Below are the code and all the weights of a small trained network. Each question names an input and a class and asks about switching units off, where a switched-off unit gives its printed mean instead of its output.

import numpy as np


def w(rows, s, z=0):
    codes = np.array(rows[::2]) - 128.0
    scale = np.full(codes.shape[1], s)
    scale[-1] = z or s
    return codes * scale


def norm(h):
    return h / np.sqrt((h * h).mean(-1, keepdims=True) + 1e-5)


def f(y):
    return np.maximum(y, 0)


def log_softmax(a):
    a = a - a.max(-1, keepdims=True)
    return a - np.log(np.exp(a).sum(-1, keepdims=True))


def net(x, mask):
    res = np.array(x, float).reshape(1, 5) / 4 @ E
    u = 0
    for l in range(2):
        y = f(norm(res) @ A[l][:, :-1].T + A[l][:, -1])
        res = res + np.where(mask[u : u + 11], y, B[l][:, -1]) @ B[l][:, :-1]
        u += 11
    return log_softmax(norm(res)[-1] @ U[:, :-1].T + U[:, -1])


A, B = {}, {}
E = w([
[90,190,150,170,152,170],'x0',
[127,127,130,132,128,127],'x1',
[129,125,129,129,127,128],'x2',
[146,179,93,206,3,121],'x3',
[36,65,63,106,47,139],'x4',
],0.005)
A[0] = w([
[144,63,46,125,126,37,134],'L0N0',
[157,126,122,90,82,81,124],'L0N1',
[191,187,170,142,36,73,2],'L0N2',
[91,153,160,162,137,254,150],'L0N3',
[42,151,65,82,91,154,98],'L0N4',
[72,99,119,97,129,114,146],'L0N5',
[90,111,104,210,75,158,212],'L0N6',
[13,44,103,132,77,178,175],'L0N7',
[196,164,124,71,201,70,94],'L0N8',
[154,159,145,150,54,100,165],'L0N9',
[139,170,166,146,22,190,191],'L0N10',
],0.0089,0.0041)
B[0] = w([
[127,99,214,42,164,118,195],'L0N0',
[143,76,147,109,179,193,167],'L0N1',
[175,21,36,167,134,240,196],'L0N2',
[101,177,151,103,110,216,197],'L0N3',
[167,194,93,160,158,61,197],'L0N4',
[105,67,155,62,133,143,182],'L0N5',
[127,207,85,114,83,97,230],'L0N6',
[2,91,115,156,162,120,253],'L0N7',
[126,86,109,78,121,101,231],'L0N8',
[193,84,109,150,123,99,214],'L0N9',
[139,175,168,183,154,64,237],'L0N10',
],0.0081,0.0067)
A[1] = w([
[99,130,229,57,157,156,77],'L1N0',
[33,198,107,169,158,162,88],'L1N1',
[196,162,147,38,120,244,46],'L1N2',
[46,162,147,54,193,212,90],'L1N3',
[172,71,112,141,148,214,175],'L1N4',
[80,58,105,167,95,116,40],'L1N5',
[145,107,90,129,121,20,196],'L1N6',
[103,103,80,97,135,43,96],'L1N7',
[171,134,204,115,140,87,22],'L1N8',
[113,30,90,98,120,43,68],'L1N9',
[189,168,165,242,66,185,1],'L1N10',
],0.011,0.0034)
B[1] = w([
[110,207,108,221,92,121,240],'L1N0',
[186,56,60,137,127,127,211],'L1N1',
[143,225,166,182,169,60,186],'L1N2',
[116,61,60,103,89,152,254],'L1N3',
[92,113,85,155,132,56,204],'L1N4',
[207,194,143,134,114,96,160],'L1N5',
[146,123,157,120,105,255,223],'L1N6',
[183,182,223,94,135,140,211],'L1N7',
[158,114,90,84,26,192,156],'L1N8',
[170,161,173,151,111,147,242],'L1N9',
[46,111,203,33,196,85,198],'L1N10',
],0.0098,0.0079)
U = w([
[235,161,233,82,61,150,213],'0',
[104,240,55,224,100,52,93],'1',
[245,39,108,197,142,47,68],'2',
[62,187,218,86,210,31,103],'3',
[23,41,225,3,47,182,2],'4',
[59,65,46,73,71,147,168],'5',
],0.012,0.0053)

Each question gives the input, the list of numbers given to net, and the class t.
The units are the neurons (one row each of A and B). Each row of codes is followed by its name. A weight is (code - 128) times the scale printed after its matrix; where a second scale follows, it is the last column's (A, B and U).
mask holds one flag per neuron, layer by layer. A switched-off neuron (its flag False) gives its mean, the last column of its row in B, instead of its output. The means were averaged over made-up inputs and are rounded, as every weight is.
A unit's drop is (log p(t) with every unit on - log p(t) with that unit switched off) / (log p(t) with every unit on - log p(t) with every unit switched off).
The circuit of an input: a set's keep is (log p(t) with only the set's units on - log p(t) with every unit switched off) / (log p(t) with every unit on - log p(t) with every unit switched off). Starting from the 12 units with the biggest drops (on a tie, the unit counted first), units are removed one at a time, each time the one whose removal leaves the highest keep (on an exact tie, the one counted first), for as long as the keep stays at least 0.8.
circuit, biggest first: the units of the circuit, biggest drop first
unit that matters most: the unit with the biggest drop
k most important neurons: the k neurons with the biggest drops, biggest first
k most important neurons of layer l: the k neurons of layer l with the biggest drops, biggest first
input [0,-6,-7,3,6], class 0: circuit, biggest first	(L1N7)
input [-8,2,-7,0,8], class 4: 2 most important neurons of layer 1	(L1N2; L1N3)
input [-1,6,-6,7,-2], class 2: 3 most important neurons	(L0N2; L0N9; L1N0)
input [-2,-3,-2,-2,3], class 4: 3 most important neurons	(L0N7; L1N3; L0N3)
input [-3,-8,-8,2,-8], class 2: circuit, biggest first	(L0N2; L1N4)
input [-1,3,0,1,-5], class 2: circuit, biggest first	(L0N2; L1N4)
input [-8,-8,8,-1,2], class 4: 2 most important neurons	(L0N0; L0N1)
input [1,-8,-5,2,0], class 3: 4 most important neurons	(L1N10; L0N10; L0N8; L1N3)
input [1,-1,6,0,-7], class 1: 3 most important neurons	(L0N10; L0N4; L0N6)
input [3,7,1,-1,-4], class 1: 2 most important neurons	(L0N7; L1N2)
input [3,7,-3,-4,-4], class 1: 2 most important neurons	(L0N7; L1N2)
input [0,-1,-8,-2,2], class 4: 2 most important neurons of layer 1	(L1N7; L1N4)
input [2,0,-3,-6,-3], class 1: 2 most important neurons of layer 1	(L1N0; L1N2)
input [3,-5,1,5,-2], class 3: circuit, biggest first	(L1N10)
input [6,-7,-8,-6,-3], class 1: 3 most important neurons	(L0N7; L1N2; L1N0)
input [-3,2,-1,1,7], class 0: 2 most important neurons of layer 1	(L1N7; L1N5)
input [2,-4,8,-6,-1], class 1: 3 most important neurons	(L0N7; L1N0; L1N2)
input [4,-8,-6,-4,-3], class 1: 2 most important neurons	(L0N7; L1N2)
input [-5,-4,-8,-4,1], class 4: 2 most important neurons of layer 1	(L1N3; L1N5)
input [-4,-2,-1,-1,4], class 4: unit that matters most	L0N7
input [-1,2,1,3,7], class 0: 2 most important neurons	(L1N7; L1N6)
input [0,-5,8,4,-4], class 2: 2 most important neurons	(L0N2; L0N9)
input [6,-2,1,0,2], class 5: 2 most important neurons	(L0N3; L1N1)
input [3,-8,7,0,-6], class 1: 2 most important neurons of layer 0	(L0N7; L0N10)
input [-2,4,-6,0,8], class 4: 4 most important neurons of layer 0	(L0N7; L0N0; L0N9; L0N5)
input [-6,3,6,8,0], class 2: 3 most important neurons	(L0N2; L0N1; L1N4)
input [-4,-4,-1,-2,3], class 4: unit that matters most	L1N3
